Below is a small trained network, with its code and all its weights. Each question gives an input and a class and asks what happens when units are switched off, that is, made to give their printed mean instead of their output.

import numpy as np


def w(rows, s, z=0):
    codes = np.array(rows[::2]) - 128.0
    scale = np.full(codes.shape[1], s)
    scale[-1] = z or s
    return codes * scale


def f(y):
    return y / 2 * (1 + np.tanh(0.7978845608 * (y + 0.044715 * y**3)))


def log_softmax(a):
    a = a - a.max(-1, keepdims=True)
    return a - np.log(np.exp(a).sum(-1, keepdims=True))


def net(x, mask):
    res = np.array(x, float).reshape(1, 7) / 4 @ E
    y = f(res @ A[0][:, :-1].T + A[0][:, -1])
    res = res + np.where(mask, y, B[0][:, -1]) @ B[0][:, :-1]
    return log_softmax(res[-1] @ U[:, :-1].T + U[:, -1])


A, B = {}, {}
E = w([
[201,144,205,162,107,99,212,219,72],'x0',
[12,135,131,123,80,164,195,149,85],'x1',
[129,129,128,128,128,128,127,129,128],'x2',
[83,89,205,120,102,31,155,118,215],'x3',
[73,141,119,130,254,99,135,200,133],'x4',
[158,129,108,121,144,206,208,135,210],'x5',
[128,129,128,128,129,129,127,130,129],'x6',
],0.0086)
A[0] = w([
[121,121,136,134,128,123,109,128,114,62],'n1',
[221,132,143,137,150,75,110,125,144,95],'n2',
[110,129,142,133,116,66,73,122,57,80],'n3',
[155,117,130,128,72,130,137,119,123,101],'n4',
[66,130,94,130,125,150,61,76,179,4],'n5',
[106,137,131,139,209,104,153,176,113,71],'n6',
[203,129,127,131,170,103,94,116,147,48],'n7',
[158,133,134,135,139,185,205,143,177,85],'n8',
[125,119,154,129,114,84,132,123,156,37],'n9',
[25,135,140,135,76,151,208,143,66,35],'n10',
[136,115,111,130,119,115,137,138,123,101],'n11',
[132,130,149,124,120,97,105,142,90,93],'n12',
[209,137,193,140,105,90,212,207,65,12],'n13',
[99,106,183,128,91,46,157,126,201,98],'n14',
[96,120,131,129,218,101,144,170,108,83],'n15',
[122,138,166,133,107,77,151,140,171,68],'n16',
[126,130,148,130,111,77,98,128,55,75],'n17',
[155,127,137,123,133,166,162,136,186,68],'n18',
[186,132,95,134,154,216,112,150,6,54],'n19',
[170,125,143,135,9,141,133,87,110,54],'n20',
],0.017,0.0043)
B[0] = w([
[116,125,131,118,118,131,146,128,145,128],'n1',
[156,54,153,118,128,135,80,206,72,201],'n2',
[113,113,85,142,109,151,191,176,232,179],'n3',
[173,144,164,106,149,122,130,91,150,158],'n4',
[41,88,116,127,141,118,82,34,124,198],'n5',
[201,163,174,109,163,117,122,90,169,201],'n6',
[140,69,175,115,108,133,101,189,71,185],'n7',
[111,114,87,151,81,121,178,179,230,202],'n8',
[120,164,130,130,125,129,169,139,91,154],'n9',
[167,32,167,117,123,126,69,230,56,213],'n10',
[119,136,133,130,131,131,118,129,132,127],'n11',
[110,111,116,137,105,116,137,148,175,151],'n12',
[21,84,97,118,146,136,61,4,132,253],'n13',
[118,219,86,141,133,150,170,134,44,211],'n14',
[224,168,172,120,117,136,115,66,167,204],'n15',
[114,177,114,137,132,108,167,138,79,172],'n16',
[114,110,96,145,98,119,170,177,206,168],'n17',
[105,106,102,142,110,116,161,186,195,171],'n18',
[98,222,101,142,129,120,191,137,36,242],'n19',
[241,183,191,115,169,122,110,83,183,198],'n20',
],0.023,0.018)
U = w([
[117,210,82,147,149,133,214,135,18,140],'0',
[44,55,95,104,162,132,69,25,134,252],'1',
[255,152,205,83,180,115,135,77,191,42],'2',
[162,7,171,99,111,145,85,228,50,75],'3',
[117,75,61,161,70,126,215,183,249,115],'4',
],0.0064,0.0017)

Each question gives the input, the list of numbers given to net, and the class t.
The units are the neurons (one row each of A and B). Each row of codes is followed by its name. A weight is (code - 128) times the scale printed after its matrix; where a second scale follows, it is the last column's (A, B and U).
mask holds one flag per neuron, in row order. A switched-off neuron (its flag False) gives its mean, the last column of its row in B, instead of its output. The means were averaged over made-up inputs and are rounded, as every weight is.
A unit's drop is (log p(t) with every unit on - log p(t) with that unit switched off) / (log p(t) with every unit on - log p(t) with every unit switched off).
The circuit of an input: a set's keep is (log p(t) with only the set's units on - log p(t) with every unit switched off) / (log p(t) with every unit on - log p(t) with every unit switched off). Starting from the 12 units with the biggest drops (on a tie, the unit counted first), units are removed one at a time, each time the one whose removal leaves the highest keep (on an exact tie, the one counted first), for as long as the keep stays at least 0.8.
circuit, biggest first: the units of the circuit, biggest drop first
most important unit: the unit with the biggest drop
k most important neurons: the k neurons with the biggest drops, biggest first
drop when u is switched off: that unit's drop, to one decimal
input [-5,1,1,-1,0,-6,2], class 4: circuit, biggest first	(n3)
input [3,5,8,5,-6,4,4], class 2: 4 most important neurons	(n20; n19; n4; n2)
input [8,4,3,-7,-5,0,-2], class 1: 2 most important neurons	(n13; n14)
input [-5,-2,-8,5,4,7,-5], class 4: 2 most important neurons	(n13; n19)
input [-4,8,-3,8,-1,5,2], class 0: 3 most important neurons	(n14; n2; n16)
input [6,4,6,1,-6,0,-3], class 1: 3 most important neurons	(n13; n15; n6)
input [8,-3,-7,6,-6,4,3], class 1: 2 most important neurons	(n13; n19)
input [-5,-1,7,-7,-4,-7,-8], class 0: 4 most important neurons	(n19; n8; n13; n18)
input [2,3,-2,7,-5,-8,5], class 4: 4 most important neurons	(n3; n17; n19; n12)
input [-2,-4,3,7,3,-6,7], class 0: 2 most important neurons	(n14; n8)
input [-1,6,-4,-3,0,6,-3], class 3: 3 most important neurons	(n10; n3; n17)
input [5,7,-2,5,4,-3,-5], class 3: 2 most important neurons	(n10; n19)
input [-3,5,-2,-4,2,4,4], class 3: 3 most important neurons	(n10; n13; n14)
input [6,-7,7,6,6,1,7], class 3: 4 most important neurons	(n2; n19; n7; n5)
input [4,-4,5,3,-4,-1,2], class 1: 3 most important neurons	(n13; n10; n19)
input [1,5,-4,7,8,2,-1], class 2: most important unit	n15
input [-7,2,4,-7,-1,-2,6], class 0: 2 most important neurons	(n19; n13)
input [-2,-5,-5,0,5,-6,0], class 4: drop when n20 is switched off	0.8
input [5,-1,-1,6,-4,7,0], class 4: drop when n20 is switched off	-0.1
input [5,2,3,-1,1,4,-4], class 1: drop when n11 is switched off	0.0
input [3,1,-8,0,-8,-1,-6], class 2: circuit, biggest first	(n20)
input [8,-1,-2,2,-8,-4,-3], class 1: drop when n13 is switched off	9.7
